Each row has a class, written after it.
[-38 -22 -32  31  10 -81  56  62 -53  88  -3 -66   3  -6  -8 -39  19  37
  -8   5  39  14   9   7 -36  -9  11 -80  -3  -3  70 -19   1 -26] : pifak
[-33   7 -33  54 -14  26 -33  27  -2 -59 -15 -23   7   9 -67 -91  31 -46
  15 -20   0  14  34  48   9 -53  39 -70   2 -17 -21  48   2 -15] : kupi
[-61 -13 -18  20  11 -59  28  42  11  93 -17 -54  17 -37 -40  62   2  42
 -72  25  55   6  34  16 -43  -8  15 -36  -9 -20  99 -60  36   7] : Keneg
[-64  39 -18 -14  37 -34  16 -14   0  70 -18 -20   9  26 107 -27  -5   7
 -56  18  18 -50 -15  -5  16   9  22  23  29  26  90  21  26 -48] : lun
[ 19  25 -12 -51   6 -31  26  14 -23   6  -5 -32  12  24  35 -43 -32   3
 -12  -9  -6  13 -32 -21   2  -9  33 -22  16  22  32  -9  38  19] : zopor
[-20   6 -20  43 -27  30 -20  38 -17 -42   6 -24  -3  16 -65 -67  16 -44
 -28 -10 -14  17  27  82  10 -66  27 -60   0 -12 -20  41 -31   7] : tagib
[-31 -16 -29  25  16 -41  84  45 -23  72   3 -49  -4  -3  -3 -34   0  39
 -26  20  51  26  56  30 -32 -57   6 -53   1 -11  52 -26 -22 -28] : tagib
[-17  -5   6  35   4 -71  76  68 -76  82   4 -58  55  -6 -24 -18  15  48
   0  29  18  41  53  14 -12 -48  20 -50 -43  -5  53 -23 -11 -16] : pifak
[-35 -16  -3  23  38 -53  56  58 -16  71   7 -50  32  -2  -1  -5   8  54
 -16  12  50  14  51  -8 -21 -73  27 -43 -42 -24  50 -54 -17 -35] : kupi
[ 33  34  36 -24  44  -6  26  22   7 -57  21  29  -3  20  18 -38 -31 -17
  43   8 -21  47 -21  49   6 -46  20 -11 -34   3  27  17   9  36] : pifak
[ 18  40  11 -53   1 -76  44  13 -20  32 -31 -38  41  41  41 -49 -30 -13
 -52 -14  16 -25 -26  -7  33 -33  -4 -18  -4  46  53  -3  76 -27] : mopez
[-11  35  19 -28  47   0  15  -4 -21 -25  15  45 -35   1  30   0   3 -23
  12  47 -26  47 -17  57 -10 -38  40   7 -40  36  39  11  13  53] : tagib
[  1  -1 -14   0 -10 -36  22  26   5  43   2 -23  30  42  62 -59 -33 -17
 -57  12  10 -14 -48 -17  39   6 -20  10  37   0  51 -20  57 -16] : Fotog
[  1  30   7  -3  31 -57  39  21 -13  80  -8 -16  15  16  60 -38 -32  14
 -22  -2   0 -14   7 -16  18 -11  23  43  -2  22  93   2  55  -4] : mubi
[-26  45  35 -14  44  -2  25   8  15 -28  -5  28   2 -16  35  -5 -26 -16
  -7  25  12  34 -18  59 -18 -57  57   9 -42  18  47  29  21  23] : dem
[  1  21  -5   9   5 -36  41   3 -48  81  -9 -38   6  12   9 -19 -34  40
  -1   0  14 -24 -32   3  38 -10  -8  17  10  39  83  -1  22   8] : mubi
[ -3 -58  19  11 -27 -43 -18 -27 -43  78  -1  -1  18  15 -21  -9  -5  -2
 -53  20  49  17 -89   0   6   0  50 -14  26  -6  35  21  40  45] : dem
[  0  41   9  -9  37 -10  17  37   1 -66  10  42  42  13  12   6   8   4
  22  11   2  36  -4  51 -25 -82  66  24 -58  16   9  19  27  44] : deda
[  11   15    0   49  -32   13  -12   62   54  -69   24   -6   49   10
  -48 -100    2  -38  -13   -1  -15   50   18   45   -9  -71   13  -51
  -31  -20  -61   32  -17   -5] : zopor
[-15  28  33 -32  54  34  16  16  11 -48  -2  20   9 -12  41 -10 -10 -15
  62  13 -34  19  43  47 -10 -23  42  23 -20  27  35   6  25  38] : kupi
[ 26 -43  17  15 -19 -22 -13 -16 -76  25  45  23  25  13 -20   3  22   8
 -55  33  61  34 -57  17  26 -26  46  22 -10 -29   5 -18  17  14] : tagib
[-29  13   5  69 -40  -8 -38  73  -1 -41 -24  -6  31  -6 -62 -47  18 -35
 -12 -24 -38  53  22  52  -6 -62  23 -34 -52 -20 -15  51  -5  22] : fud
[ 41 -69  26  19 -13 -52  14  23 -45  61  21 -15  82  34 -12  -7   2  46
  22 -19  43  13 -49 -13 -25 -54  76  41 -20  -1  -7  11  14  52] : deda
[  3  78  27 -15   9  -5  31  21   2 -75   5  25 -21 -33  24 -20 -26  12
  25  23   3  48  -8  55  -7 -44  13  14 -40  16  41  11  40  33] : zopor
[-48   6 -15   2   2 -55  65  36  -7  66   1 -15   0 -41  -6  12 -20  64
 -56  40  44  48  43  25 -43 -11  -5 -58  10 -24  83 -55  20  -9] : zopor
[ -2  50 -21 -16 -12 -28  25  21   5  38   2 -29   9   9  57 -70 -30  24
 -17  24  29 -12 -47 -18  15  21 -14  26 -17  32  60   4  59 -17] : zopor
[ 32 -48  50   3 -28 -70  11 -11 -51  16  14  24  79  16  -6  15  15   8
  -3 -10  61  27 -44  21  14 -41  47  40 -22 -22  13   2  57  29] : dem
[ 27 -41  34  -1 -13 -87   1 -22 -25 -21 -31  27  29  37 -12  -2  30 -25
 -19  11  71  21 -86  14  10 -61  47  -5   4 -22   8  27  67  36] : mopez
[ -2 -45  35  39 -12 -64 -16  12   2  62   5 -26  78  34  -6  -1  18 -28
 -36  18  39 -20 -63   4  -3 -29  46  28 -21  -1   5  18  53  38] : Fotog
[ 37  -5  43  50  10 -26   6   8 -18   2  31 -12  42   6 -34 -33  -4 -16
 -25 -34  27  37  -7  -2  -9 -80  82  21  -3   7 -33  12  28  33] : dem
[  1  34  45  14  17 -16  20  20 -45 -50  21  33 -14 -20  37  10  21  15
  23  49  -4  60 -20  31  10 -21  -5  29 -46  14  29  14  11  13] : fud
[ 12  36  17 -13  26  14  10  25  23 -49  19  36   8 -11  25 -23  -4   7
  28  54 -30  85 -12  34 -18 -21  39  50 -77  -7  25  33 -14  27] : Keneg
[ 25  48  52 -11  24 -27  37   9  -4 -28 -15  10   7 -12   8  16  -9  -7
  12  22  14   7  15  30   9 -67  34  15 -18  17  34  27  40  43] : mubi
[  0  -5  15  29  11 -66  56  11 -34  48 -17 -62   5  10 -32  24  -5  28
 -61  22  30  29  25 -12   9 -43  -2 -53  -1 -52  34 -39  13 -10] : Fotog
[ -12   50  -10   69  -13   -5   -2   38   24  -48   10   -5   13   10
  -55 -100   19  -21  -23  -13  -27   73   36   56  -15  -40   20  -25
  -44   -5  -24   81  -11   -6] : dem
[ 29 -61  49  37  -6 -78  17  -8 -24  28 -21  22  35  29  10   2  17   4
  18  40  58  27 -76  11  32 -32  24  25 -19 -45  51  23  43  37] : mubi
[  5  29  37  16  36  -8  17 -15  50 -25 -11  11  12 -10  -9   1 -26 -16
  37  10  26  20  20  46 -10 -46  41  52 -34  -8  51  22  63  30] : Keneg
[ 32  35  35 -65  56   6  36   9  -3 -63   7  22  -5 -19  45   0 -19   6
   3  13  -2  46 -21  50 -15 -17  31  23 -29  19  20 -17  36  15] : mopez
[-21  15   3 -38  12 -81  50  23 -44  47   8 -11   1 -18 -11  -2  14  46
 -53  29  41  56  68  -1 -43 -46  40 -83  -9 -19  57 -12  16 -15] : kupi
[-34   6  10  27 -44  26 -43  56  13 -50  -9 -10  23 -14 -29 -54  19 -49
 -19  34 -50  41   0  65  -7 -19  37 -33 -27 -11   5  76 -36  14] : Keneg
[-34  15   2   1  33 -55  22   7 -61  83 -24 -47  -2 -17 -20  16  -8  28
 -63  12  27   0  29   0 -24 -23  69 -54 -31  -7  76 -19  58 -17] : deda
[ -5   5   3  69 -37   8 -25  32  25 -44  -2 -10  13   1 -56 -81  19 -30
   4 -39 -29  26  58  51   3 -95  14 -54  -4 -31 -59  49 -28  -6] : lun
[-49  -2 -27  38  -1 -50  52  52 -77  69 -20 -59  22 -23 -23 -15  38  21
  -8  70  33  38   3  18 -10 -74  39 -63 -81 -16  31 -22   2 -26] : Fotog
[ 27   2  29  13  36  29  21   5  -1 -42  38  12 -25   6  15 -29 -22 -22
  68  -4 -38  16  10  33   7 -80  15  20   0   2 -26 -16  -7  31] : Fotog
[-12  32  30  -2  20  20  -8  24 -19 -30  -5  19  19   6  10  29   2 -15
   3  48 -35  25 -11  19  40 -45  -2   9 -65   7  10  -9  -4  20] : fud
[ 19 -36  18  26  12 -20  56  33 -48  76   9 -56  19 -23 -57 -10 -18  44
 -58  11  30  40  41   5   1 -65  17 -50  11 -19   9 -80  12 -12] : mopez
[-38   4 -19   9   3 -80  61  47 -64  87 -18 -23  14 -40 -13  28  22  41
 -55  25  16  30  69 -10 -18 -36  15 -68  -8 -13  66 -48   1 -30] : mubi
[  -9  -11   27   62  -23   44  -13   52   44  -46    3   -8    3  -13
  -13  -74   13  -28   -4   30    2   26   20   64    9 -105   15  -51
  -13  -40  -45   40  -38   -1] : lun
[ 25 -64  19   2 -12 -96   4 -16 -10  40  21  15  44  12 -25 -11  23  -5
  -4  12  62  56 -57 -11 -55 -39  84 -13  -1 -13   9  34  28  37] : Keneg
[ -1  53  -4  57 -33 -33  -7  55 -21 -32  -7  -6  -4   0 -55 -52   9   3
 -27 -21 -24  37  10  24  11 -88  24 -26 -42 -15  -3  63 -45   5] : mubi
[-19  25   8  95  -1  -5  -5  88  37 -51  -3 -23  37  -5 -62 -90  -4 -69
 -13 -37 -43  40  45  51  -5 -69  12 -84 -29  -8 -23  18 -17 -15] : pifak
[ 36  22  13 -31  11 -72  41  -1 -15   9   2 -20  32  65  53 -53 -15  -5
 -46 -12  23 -23 -41 -17  48 -24 -23   9  22  30  36  -8  57 -34] : mopez
[ 16  32 -24  -8  12 -35  42  13   8  16  -2 -18  -2  57  67 -56 -24  -9
 -20  -7  36 -31 -37 -34  37 -44 -19  27   7  28  34  -5  19 -19] : tagib
[  8  22  14  -1  11   1   2  19  32   1  29  30  24  -9  -6 -36 -13  -9
   1  59  20  50 -13  53  -6 -38  42  35 -51   6  48  14  67  38] : Keneg
[ -4  -1 -10  59 -55  32 -14  43 -12 -53 -15  -8  41  13 -64 -69  28 -14
  21   7 -37  28  49  43  21 -45  -7 -45 -41 -35 -52  57 -34 -25] : deda
[ 10  48   6  -2  41  -9  32  26  18 -38  21  41   5  -6  48 -33  -2   9
  -5  24 -17  69  17  34  11 -45   6  16 -33   1  27 -32  48  13] : lun
[ -5 -35  19  28   8 -60   5 -30 -40  58  16   3   5  23   4  -7  30  33
  16  24  56   9 -51  35   9 -51  38  12  -9  -7  42  13  43  35] : lun
[ -40    5   17   37   10  -74   35   43  -61   65  -15  -40    4  -22
  -45    6   11   28 -111   26   25   39   38   23   -3  -74   30  -76
  -29  -31   54  -48   10  -37] : mopez
[-18 -21  -8  50  15 -69  51  62 -69  91  10 -57  25   3 -32 -16   1  54
  -6   1   6  36  21  12   9 -15 -10 -45 -45 -25  75 -65  -1 -19] : pifak
[ -26  -12  -14   12   37 -102   44   10  -59   81   41  -41  -33    4
  -34   -4   29   68  -35   20   26   57   26    7  -58  -32   42  -77
  -13  -21   61  -35    5    5] : zopor
[  7  36 -25 -52  -4 -15  49  15 -59   3  -7 -33  52  57  69 -65 -17 -12
 -21  18  19 -15 -40  41  61   7   3  16   3  44  74  13  49 -20] : tagib
[  9  36  27  -9  31  26  24 -10   3 -43   6  38 -28  10  19   4 -10 -11
  -2  52  13  31  13  46  14 -64  30  37 -12  -8  23  17  11  46] : tagib
[-24 -11 -12  12  12 -99  74  63 -19 114 -19 -18  22 -22  -7   5   2  51
 -48  36  36  45  61 -16 -32 -74  22 -59 -40 -34  71 -42   6 -15] : mubi
[-31  51 -38  61 -22  12 -22  45  -7 -69  -9  -8  12 -12 -45 -75   9 -26
   3 -47 -20  26  44  42  -5 -74  54 -11 -12 -19 -19  26   3  -9] : zopor
[ -2  52  -5 -70   1 -32   7 -13 -50  11   7 -19  26  45  46 -34 -19 -14
 -36 -20 -18 -30 -32   3  41  -5  12 -11 -13  45  39  24  19 -31] : dem
[  6  20 -10  48 -41  20  -8  67 -28 -95 -14 -26  -7   2 -77 -60  10 -39
 -36 -16 -17  64  -1  71  22 -86  17 -84 -29 -31 -33  22 -41  16] : tagib
[-67 -17 -24  77 -24  29 -64  60  20 -19  -4 -17  14  -5 -25 -61  47 -50
 -33 -19 -34 -12  26  64  -1 -57  36 -48  15 -16 -23  25 -18   2] : lun
[ 14 -60  18  16  -3 -74 -17 -22   0  74   4 -17  66  45 -53   6   3  -8
 -33   6  43  20 -37  -5  -3 -27  63  -1 -17 -38  35   9  43  30] : Keneg
[ 10  34  36 -26  40  13   5   2 -18 -25  53  22   2 -15 -11  16 -35  17
 -15  28 -15  57 -12  59  -5 -57  57  13 -42   2  42  -9 -17  24] : Keneg
[-15  29  -4 -31 -34 -47  29   9   3  63 -25 -38  28  15  75 -29  -5  20
 -18  12  32 -61 -12  -1  38  20 -57  15  20  45  70   4  76 -16] : lun
[ 14  47   7  -4  60 -19  31 -24  35 -60  11  48  -2  30   7 -25   6 -10
  37  13  14  49  23  38   6 -57  13  21 -71 -23   8  16  39  -7] : dem
[-20   4  -2  -1   5 -47   5  43  14  37   4 -52  43  32  33 -27   4 -47
 -28   0   5 -63 -17  13  22 -25 -16 -19 -13  29  33 -33  72 -11] : Fotog
[ 18 -63  12  28 -18 -68 -16  15 -21  49   8  -9  51  21 -29  15  46  22
 -12  19  63   3 -66 -22 -28 -12  42   1 -35  -5  -9   8  50  42] : deda
[   2   27   -1   47  -42    7    3   24    2  -51  -16  -13   19    3
  -30  -78   -4   -8    4  -30   14   17   25   55   33 -108    8  -37
   -8  -33  -25   44  -15  -25] : lun
[ -4 -22  14 -29  16 -72  43  27 -22  84  25 -27  22  18 -12  -3 -19  39
 -27  29  19  37  25  28 -22 -69  45 -34 -24 -21  85 -22  14  19] : Keneg
